Below is a small trained network, with its code and all its weights. Each question gives an input and a class and asks what happens when units are switched off, that is, made to give their printed mean instead of their output.

import numpy as np


def w(rows, s, z=0):
    codes = np.array(rows[::2]) - 128.0
    scale = np.full(codes.shape[1], s)
    scale[-1] = z or s
    return codes * scale


def f(y):
    return np.maximum(y, 0)


def log_softmax(a):
    a = a - a.max(-1, keepdims=True)
    return a - np.log(np.exp(a).sum(-1, keepdims=True))


def net(x, mask):
    res = np.array(x, float).reshape(1, 3) / 4 @ E
    y = f(res @ A[0][:, :-1].T + A[0][:, -1])
    res = res + np.where(mask, y, B[0][:, -1]) @ B[0][:, :-1]
    return log_softmax(res[-1] @ U[:, :-1].T + U[:, -1])


A, B = {}, {}
E = w([
[157,250,138,215,83,195,119,163,52,75],'x0',
[193,140,59,215,77,75,191,201,191,109],'x1',
[83,96,96,242,235,62,90,146,99,84],'x2',
],0.011)
A[0] = w([
[66,150,103,177,217,119,159,186,118,80,96],'neuron 0',
[165,78,20,153,142,78,169,197,202,85,186],'neuron 1',
[243,161,147,113,69,166,146,130,110,139,81],'neuron 2',
[139,97,89,246,171,89,144,165,180,109,157],'neuron 3',
[25,27,159,61,148,114,92,76,117,185,188],'neuron 4',
[145,225,140,116,16,208,191,202,121,156,145],'neuron 5',
[85,104,134,106,243,90,75,99,122,162,46],'neuron 6',
[184,89,35,178,135,8,177,176,169,128,147],'neuron 7',
[146,120,112,51,20,135,116,88,136,201,54],'neuron 8',
[109,32,173,54,60,175,112,96,81,242,130],'neuron 9',
[68,100,136,129,254,110,104,98,123,89,94],'neuron 10',
[172,175,163,120,19,114,169,181,107,150,107],'neuron 11',
[124,167,173,173,116,177,28,70,45,40,100],'neuron 12',
[198,139,83,83,89,124,188,152,219,175,152],'neuron 13',
[219,159,137,123,38,213,167,135,89,126,208],'neuron 14',
[211,99,141,85,75,137,78,83,125,139,38],'neuron 15',
[187,128,209,19,53,124,133,82,186,146,102],'neuron 16',
[81,77,195,19,180,149,85,68,200,179,251],'neuron 17',
[58,67,136,117,190,98,157,80,145,90,9],'neuron 18',
[43,145,107,102,141,196,149,95,84,72,138],'neuron 19',
[46,141,133,124,199,139,61,121,75,79,160],'neuron 20',
[53,185,226,170,178,155,63,73,79,52,218],'neuron 21',
[162,221,90,187,30,125,133,136,159,81,253],'neuron 22',
[103,72,150,185,234,106,28,45,116,114,206],'neuron 23',
[86,61,131,52,25,143,140,96,193,154,188],'neuron 24',
[79,218,177,181,139,137,71,150,66,88,90],'neuron 25',
[88,177,134,231,200,88,103,180,113,61,182],'neuron 26',
[131,46,48,8,83,109,161,68,200,184,148],'neuron 27',
[178,96,86,248,213,65,183,182,181,125,177],'neuron 28',
[210,179,99,64,4,138,209,126,159,54,182],'neuron 29',
],0.01,0.004)
B[0] = w([
[157,133,112,196,209,132,142,85,49,132,196],'neuron 0',
[179,81,146,206,83,83,211,205,191,57,233],'neuron 1',
[126,172,156,97,11,207,65,177,154,99,185],'neuron 2',
[143,23,93,250,103,110,210,147,90,36,229],'neuron 3',
[124,94,58,17,235,55,165,42,178,172,231],'neuron 4',
[120,220,161,58,27,231,47,203,100,125,224],'neuron 5',
[88,73,50,43,97,94,103,52,89,212,187],'neuron 6',
[134,64,99,227,87,99,155,223,201,48,241],'neuron 7',
[189,218,219,136,192,174,217,80,187,80,203],'neuron 8',
[199,167,205,75,213,195,203,35,189,91,225],'neuron 9',
[59,97,26,85,68,102,83,80,69,148,192],'neuron 10',
[166,165,123,96,51,201,26,136,85,34,192],'neuron 11',
[166,103,166,201,151,108,39,161,42,141,205],'neuron 12',
[77,205,212,92,53,99,60,201,210,200,212],'neuron 13',
[51,228,147,19,45,188,47,153,74,158,214],'neuron 14',
[146,153,196,125,170,139,193,110,142,150,165],'neuron 15',
[122,183,212,65,156,217,214,172,189,60,225],'neuron 16',
[108,167,196,62,218,119,211,41,216,137,252],'neuron 17',
[35,63,99,127,76,71,127,122,151,118,172],'neuron 18',
[138,174,166,116,132,184,93,121,85,213,169],'neuron 19',
[144,117,74,122,206,53,115,85,66,214,194],'neuron 20',
[169,136,78,128,210,58,56,74,33,254,219],'neuron 21',
[140,77,42,160,54,214,98,155,99,43,232],'neuron 22',
[42,59,47,121,76,95,124,39,62,176,217],'neuron 23',
[167,195,204,97,199,103,158,142,246,182,220],'neuron 24',
[121,181,163,165,112,137,54,142,20,148,201],'neuron 25',
[141,59,33,198,188,251,185,72,19,76,237],'neuron 26',
[220,174,202,159,124,84,89,246,216,164,244],'neuron 27',
[86,23,17,195,124,97,193,238,121,7,250],'neuron 28',
[17,174,195,10,67,211,53,188,218,120,229],'neuron 29',
],0.0078,0.019)
U = w([
[41,61,68,40,161,85,130,36,124,199,117],'0',
[121,50,45,227,115,127,207,157,93,61,148],'1',
[171,89,129,174,78,37,183,220,225,108,3],'2',
[137,179,150,56,10,205,129,167,154,116,152],'3',
[169,150,198,74,195,183,196,106,192,137,141],'4',
[127,134,113,182,209,112,81,102,31,198,141],'5',
],0.011,0.0036)

Each question gives the input, the list of numbers given to net, and the class t.
The units are the neurons (one row each of A and B). Each row of codes is followed by its name. A weight is (code - 128) times the scale printed after its matrix; where a second scale follows, it is the last column's (A, B and U).
mask holds one flag per neuron, in row order. A switched-off neuron (its flag False) gives its mean, the last column of its row in B, instead of its output. The means were averaged over made-up inputs and are rounded, as every weight is.
A unit's drop is (log p(t) with every unit on - log p(t) with that unit switched off) / (log p(t) with every unit on - log p(t) with every unit switched off).
unit that matters most: the unit with the biggest drop
k most important neurons: the k neurons with the biggest drops, biggest first
drop when u is switched off: that unit's drop, to one decimal
input [2,-8,7], class 0: 2 most important neurons => (neuron 23; neuron 6)
input [1,-6,8], class 0: unit that matters most => neuron 23
input [-1,-1,5], class 1: 2 most important neurons => (neuron 17; neuron 29)
input [-4,0,4], class 1: 3 most important neurons => (neuron 29; neuron 21; neuron 14)
input [2,-7,6], class 0: 4 most important neurons => (neuron 23; neuron 6; neuron 10; neuron 4)
input [-4,2,2], class 2: 2 most important neurons => (neuron 26; neuron 22)
input [-3,8,2], class 1: 2 most important neurons => (neuron 28; neuron 3)
input [-5,4,-7], class 4: 3 most important neurons => (neuron 24; neuron 8; neuron 9)
input [-7,1,5], class 1: 2 most important neurons => (neuron 28; neuron 7)
input [3,-8,-2], class 5: 2 most important neurons => (neuron 12; neuron 21)
input [-7,1,4], class 1: 4 most important neurons => (neuron 7; neuron 28; neuron 1; neuron 23)
input [-5,-1,7], class 0: 2 most important neurons => (neuron 6; neuron 4)
input [0,7,0], class 1: drop when neuron 27 is switched off => 0.9
input [1,4,0], class 1: unit that matters most => neuron 27
input [-8,-1,8], class 0: drop when neuron 4 is switched off => 0.5
input [-5,7,3], class 1: drop when neuron 3 is switched off => 0.9
